Below are the code and all the weights of a small trained network. Each question names an input and a class and asks about switching units off, where a switched-off unit gives its printed mean instead of its output.

import numpy as np


def w(rows, s, z=0):
    codes = np.array(rows[::2]) - 128.0
    scale = np.full(codes.shape[1], s)
    scale[-1] = z or s
    return codes * scale


def f(y):
    return y / 2 * (1 + np.tanh(0.7978845608 * (y + 0.044715 * y**3)))


def log_softmax(a):
    a = a - a.max(-1, keepdims=True)
    return a - np.log(np.exp(a).sum(-1, keepdims=True))


def net(x, mask):
    res = np.array(x, float).reshape(1, 8) / 4 @ E
    y = f(res @ A[0][:, :-1].T + A[0][:, -1])
    res = res + np.where(mask, y, B[0][:, -1]) @ B[0][:, :-1]
    return log_softmax(res[-1] @ U[:, :-1].T + U[:, -1])


A, B = {}, {}
E = w([
[81,85,63,134,160,172,138,70,226,189,113,157],'x0',
[102,156,99,39,133,172,186,168,164,188,89,124],'x1',
[114,98,125,180,113,185,57,160,160,143,254,188],'x2',
[72,93,134,155,50,129,147,50,123,142,164,163],'x3',
[110,170,81,101,59,178,223,50,123,210,188,149],'x4',
[108,80,158,161,131,79,136,173,121,157,148,62],'x5',
[244,143,90,154,215,163,102,125,114,155,151,92],'x6',
[121,107,200,86,105,184,145,155,123,186,218,74],'x7',
],0.0089)
A[0] = w([
[167,106,198,196,106,142,95,78,91,154,149,126,133],'N1',
[119,94,152,88,111,141,130,155,120,128,168,87,155],'N2',
[65,106,161,165,54,163,109,128,131,174,235,115,151],'N3',
[54,108,134,49,97,185,78,142,192,142,133,167,176],'N4',
[65,72,174,134,58,169,135,158,142,159,255,152,161],'N5',
[80,118,133,96,146,181,120,135,173,128,122,134,41],'N6',
[139,124,172,173,106,162,141,81,114,170,177,60,108],'N7',
[145,183,102,92,81,161,113,99,87,93,120,167,3],'N8',
[92,84,166,220,148,60,19,162,113,35,107,152,119],'N9',
[117,145,93,176,132,128,116,149,145,117,148,110,90],'N10',
[159,120,170,78,202,86,113,203,110,134,128,69,126],'N11',
[174,132,81,183,175,179,76,125,161,133,176,148,30],'N12',
[111,148,76,131,135,126,144,138,140,130,74,123,119],'N13',
[163,135,161,52,145,105,126,73,127,81,70,113,96],'N14',
[145,119,115,139,137,101,108,172,91,149,138,114,13],'N15',
[44,52,140,89,127,122,196,97,200,147,102,132,237],'N16',
[30,109,189,84,44,74,232,124,93,99,40,103,171],'N17',
[177,122,197,107,171,131,107,210,104,106,111,38,176],'N18',
],0.0091,0.003)
B[0] = w([
[176,96,113,166,149,128,99,87,149,131,182,47,178],'N1',
[122,155,158,159,133,85,139,129,115,101,143,139,165],'N2',
[141,209,104,186,53,75,143,144,103,101,208,122,230],'N3',
[43,146,167,89,191,109,162,146,138,201,33,122,195],'N4',
[86,234,83,205,21,75,128,198,95,128,145,143,242],'N5',
[91,108,132,81,138,139,116,90,149,167,108,114,152],'N6',
[128,109,84,207,149,101,75,113,132,93,122,101,182],'N7',
[166,132,174,126,128,146,149,98,90,97,156,177,152],'N8',
[142,72,112,217,202,111,1,153,246,84,88,117,237],'N9',
[107,105,187,125,146,106,130,117,124,117,135,121,138],'N10',
[163,130,208,91,147,104,171,183,83,122,121,187,216],'N11',
[129,151,138,133,91,71,162,160,86,151,141,64,185],'N12',
[116,149,148,156,124,134,93,143,162,130,128,109,160],'N13',
[105,178,136,133,98,110,130,150,99,119,162,138,181],'N14',
[149,90,154,133,144,115,140,105,103,114,131,165,146],'N15',
[132,98,98,64,117,117,178,82,114,226,82,93,220],'N16',
[27,199,82,168,81,38,153,177,75,199,128,74,248],'N17',
[220,36,217,91,129,126,167,228,76,84,158,130,238],'N18',
],0.0086,0.014)
U = w([
[82,196,107,142,53,59,170,172,81,143,133,112,196],'0',
[84,14,101,67,80,159,101,142,146,74,176,173,3],'1',
[182,85,148,172,149,103,50,166,171,2,132,126,168],'2',
[183,73,90,147,109,174,151,8,121,135,186,91,68],'3',
[187,81,185,17,152,146,208,172,95,114,94,148,145],'4',
[62,120,71,124,163,134,112,114,232,187,44,100,121],'5',
[168,214,98,118,60,219,144,96,133,53,156,190,51],'6',
],0.0086,0.0039)

Each question gives the input, the list of numbers given to net, and the class t.
The units are the neurons (one row each of A and B). Each row of codes is followed by its name. A weight is (code - 128) times the scale printed after its matrix; where a second scale follows, it is the last column's (A, B and U).
mask holds one flag per neuron, in row order. A switched-off neuron (its flag False) gives its mean, the last column of its row in B, instead of its output. The means were averaged over made-up inputs and are rounded, as every weight is.
A unit's drop is (log p(t) with every unit on - log p(t) with that unit switched off) / (log p(t) with every unit on - log p(t) with every unit switched off).
The circuit of an input: a set's keep is (log p(t) with only the set's units on - log p(t) with every unit switched off) / (log p(t) with every unit on - log p(t) with every unit switched off). Starting from the 12 units with the biggest drops (on a tie, the unit counted first), units are removed one at a time, each time the one whose removal leaves the highest keep (on an exact tie, the one counted first), for as long as the keep stays at least 0.8.
units of the circuit, in order: the units of the circuit, biggest drop first
top k neurons: the k neurons with the biggest drops, biggest first
drop of u: that unit's drop, to one decimal
input [5,7,-3,-6,3,-4,8,0], class 5: units of the circuit, in order	N5
input [5,-2,6,-6,-6,-7,-2,5], class 5: units of the circuit, in order	N4; N3
input [6,-4,-1,1,4,4,4,-2], class 3: units of the circuit, in order	N17; N5
input [-3,0,-2,-4,1,-3,-1,-2], class 4: units of the circuit, in order	N5; N3
input [4,-6,0,-7,-2,-6,-6,1], class 5: top 3 neurons	N18; N3; N11
input [3,-8,-7,-2,-1,0,-2,-7], class 2: top 3 neurons	N9; N16; N4
input [8,-8,-6,0,5,-2,2,-6], class 5: top 2 neurons	N18; N3
input [5,-6,0,-1,6,-8,3,-5], class 6: top 2 neurons	N17; N16
input [7,6,2,0,1,-5,6,7], class 5: top 2 neurons	N4; N17
input [8,-1,-4,1,-7,8,7,5], class 4: top 2 neurons	N11; N18
input [6,-7,-3,-7,-1,-2,7,6], class 4: drop of N9	0.2
input [8,6,-1,3,2,4,5,-2], class 5: drop of N9	0.0
input [4,-5,-5,0,-7,6,-6,5], class 2: drop of N18	0.1
input [6,6,-2,-7,-7,-4,-1,-6], class 5: units of the circuit, in order	N3
